Below are the code and all the weights of a small trained network. Each question names an input and a target symbol and asks about switching units off, where a switched-off unit gives its printed mean instead of its output.

import numpy as np


def w(rows, s, z=0):
    codes = np.array(rows[::2]) - 128.0
    scale = np.full(codes.shape[1], s)
    scale[-1] = z or s
    return codes * scale


def f(y):
    return np.maximum(y, 0)


def softmax(a):
    e = np.exp(a - a.max(-1, keepdims=True))
    return e / e.sum(-1, keepdims=True)


def log_softmax(a):
    a = a - a.max(-1, keepdims=True)
    return a - np.log(np.exp(a).sum(-1, keepdims=True))


def net(x, mask):
    ids = ['αβγδεηθλμξστφψω'.index(c) for c in x.split()]
    T = len(ids)
    res = E[ids] + P[:T]
    r = res
    for j in range(3):
        rows = slice(2 * j, 2 * j + 2)
        q, k, v = (r @ M[0][rows].T for M in (Q, K, V))
        z = softmax(np.where(np.tri(T) > 0, q @ k.T / 2**0.5, -1e9)) @ v
        o = O[0][rows]
        res = res + np.where(mask[j], z, o[:, -1]) @ o[:, :-1]
    y = f(res @ A[0][:, :-1].T + A[0][:, -1])
    res = res + np.where(mask[3:15], y, B[0][:, -1]) @ B[0][:, :-1]
    return log_softmax(res[-1] @ U[:, :-1].T + U[:, -1])


Q, K, V, O, A, B = {}, {}, {}, {}, {}, {}
E = w([
[118,212,163,95],'α',
[238,129,205,44],'β',
[175,150,84,135],'γ',
[101,89,104,85],'δ',
[136,241,100,192],'ε',
[85,219,127,123],'η',
[43,107,82,115],'θ',
[198,219,192,107],'λ',
[127,206,81,187],'μ',
[67,85,123,54],'ξ',
[44,106,65,125],'σ',
[80,145,130,64],'τ',
[213,27,12,117],'φ',
[151,104,115,122],'ψ',
[108,218,147,106],'ω',
],0.011)
P = w([
[148,244,34,2],'0',
[135,176,73,84],'1',
[141,147,84,96],'2',
[132,144,88,119],'3',
[128,135,100,124],'4',
[123,130,105,140],'5',
[125,123,113,145],'6',
[126,119,123,150],'7',
[124,115,126,158],'8',
[127,111,135,163],'9',
[126,106,148,163],'10',
[124,105,151,172],'11',
[121,103,162,176],'12',
[116,103,156,180],'13',
],0.0071)
Q[0] = w([
[5,74,159,24],'H1',
[147,218,150,174],'H1',
[79,137,142,126],'H2',
[46,60,108,68],'H2',
[99,110,113,119],'H3',
[156,95,152,120],'H3',
],0.032)
K[0] = w([
[128,252,44,20],'H1',
[82,195,217,204],'H1',
[156,139,57,135],'H2',
[122,188,60,19],'H2',
[64,152,147,87],'H3',
[173,167,140,81],'H3',
],0.021)
V[0] = w([
[139,5,144,60],'H1',
[248,123,93,180],'H1',
[21,125,118,174],'H2',
[155,45,21,142],'H2',
[104,121,50,159],'H3',
[119,100,157,192],'H3',
],0.017)
O[0] = w([
[68,33,172,38,73],'H1',
[169,73,32,167,200],'H1',
[68,151,131,208,5],'H2',
[95,173,4,64,142],'H2',
[164,101,203,110,174],'H3',
[148,163,106,63,1],'H3',
],0.012,0.0076)
A[0] = w([
[160,135,139,104,255],'N1',
[108,73,152,167,168],'N2',
[92,211,179,187,45],'N3',
[22,149,127,75,31],'N4',
[29,144,113,190,215],'N5',
[117,254,205,131,148],'N6',
[163,178,138,51,51],'N7',
[156,196,141,207,41],'N8',
[71,86,140,194,66],'N9',
[149,88,88,174,210],'N10',
[62,117,210,164,21],'N11',
[116,119,150,131,82],'N12',
],0.0087,0.0047)
B[0] = w([
[120,193,147,31,199],'N1',
[135,146,68,169,173],'N2',
[135,217,82,16,197],'N3',
[63,76,248,96,151],'N4',
[74,183,52,210,161],'N5',
[124,54,42,168,219],'N6',
[184,60,131,188,147],'N7',
[77,68,244,162,225],'N8',
[148,175,115,86,144],'N9',
[131,199,151,137,250],'N10',
[166,37,103,177,153],'N11',
[176,127,129,127,132],'N12',
],0.015,0.011)
U = w([
[134,44,147,173,86],'α',
[184,79,190,58,43],'β',
[115,243,109,82,254],'γ',
[3,159,217,36,205],'δ',
[83,149,181,132,103],'ε',
[84,62,132,182,152],'η',
[18,91,100,135,76],'θ',
[174,88,217,168,52],'λ',
[44,194,168,158,52],'μ',
[56,25,155,140,192],'ξ',
[5,126,94,116,145],'σ',
[174,2,13,192,49],'τ',
[53,82,102,53,52],'φ',
[76,119,132,110,144],'ψ',
[109,63,147,164,86],'ω',
],0.0056,0.0036)

Each question gives the input, a string of symbols that net reads in full, and the target symbol t.
The units are the heads (2 rows each of Q, K, V and O) and the neurons (one row each of A and B). Each row of codes is followed by its name. A weight is (code - 128) times the scale printed after its matrix; where a second scale follows, it is the last column's (O, A, B and U).
mask holds one flag per unit, heads first, then neurons. A switched-off unit (its flag False) gives its mean, the last column of its rows in O or B, instead of its output. The means were averaged over made-up inputs and are rounded, as every weight is.
A unit's drop is (log p(t) with every unit on - log p(t) with that unit switched off) / (log p(t) with every unit on - log p(t) with every unit switched off).
The circuit of an input: a set's keep is (log p(t) with only the set's units on - log p(t) with every unit switched off) / (log p(t) with every unit on - log p(t) with every unit switched off). Starting from the 12 units with the biggest drops (on a tie, the unit counted first), units are removed one at a time, each time the one whose removal leaves the highest keep (on an exact tie, the one counted first), for as long as the keep stays at least 0.8.
units of the circuit, in order: the units of the circuit, biggest drop first
unit that matters most: the unit with the biggest drop
k most important neurons: the k neurons with the biggest drops, biggest first
which heads matter: for each layer, one digit per head in row order, 1 if its drop is at least 0.15 and else 0, layers parted by /
input λ γ γ α τ φ γ γ φ δ σ, target λ: units of the circuit, in order : H2; H1
input γ φ γ γ γ ε γ γ γ γ, target γ: units of the circuit, in order : N6; N8
input λ ω α ε φ γ φ δ τ, target λ: unit that matters most : H2
input φ ε δ γ β γ β δ φ γ γ ω η δ, target φ: which heads matter : 110
input τ φ σ β, target β: units of the circuit, in order : H2; N1; N7
input ξ δ σ ω η σ, target ξ: units of the circuit, in order : H1; N11; N10; N3
input ξ τ δ δ δ τ, target ξ: 3 most important neurons : N4; N11; N6
input δ θ λ μ, target μ: units of the circuit, in order : N8; H1; H2; N5
input γ γ τ λ ψ β γ γ β ε δ λ ε, target μ: 4 most important neurons : N8; N3; N5; N10
input φ σ ω δ γ δ σ γ μ ξ γ β ω τ, target φ: units of the circuit, in order : H2; H1
input γ β φ γ ε γ φ ξ ψ γ τ φ γ ψ, target τ: which heads matter : 100
input β λ ψ σ, target β: which heads matter : 010
input τ ε μ φ δ γ φ β ω γ γ γ η, target τ: units of the circuit, in order : N6; H1
input ε β λ μ ξ ε η, target μ: units of the circuit, in order : H1; H2; N5
input θ ξ φ γ δ ω, target τ: which heads matter : 110
input γ ξ δ, target γ: units of the circuit, in order : N8; N6
input δ φ ε β φ φ τ φ ξ, target δ: units of the circuit, in order : H1
input β φ λ θ γ ε γ δ δ γ γ δ δ γ, target δ: which heads matter : 111
input β θ δ ξ β η, target σ: 4 most important neurons : N6; N3; N8; N5
input ε ω γ δ γ φ σ γ γ γ δ γ φ α, target τ: 2 most important neurons : N6; N7
input σ ξ γ δ σ φ ξ β λ β θ, target σ: units of the circuit, in order : H2; N5; H1; N6
input τ ψ σ μ ξ, target τ: unit that matters most : N11
input γ φ σ σ β β ω, target τ: 4 most important neurons : N6; N7; N10; N4
input δ δ λ γ γ σ, target δ: 2 most important neurons : N4; N6
input δ δ γ η ε φ γ γ γ λ, target λ: 2 most important neurons : N8; N3
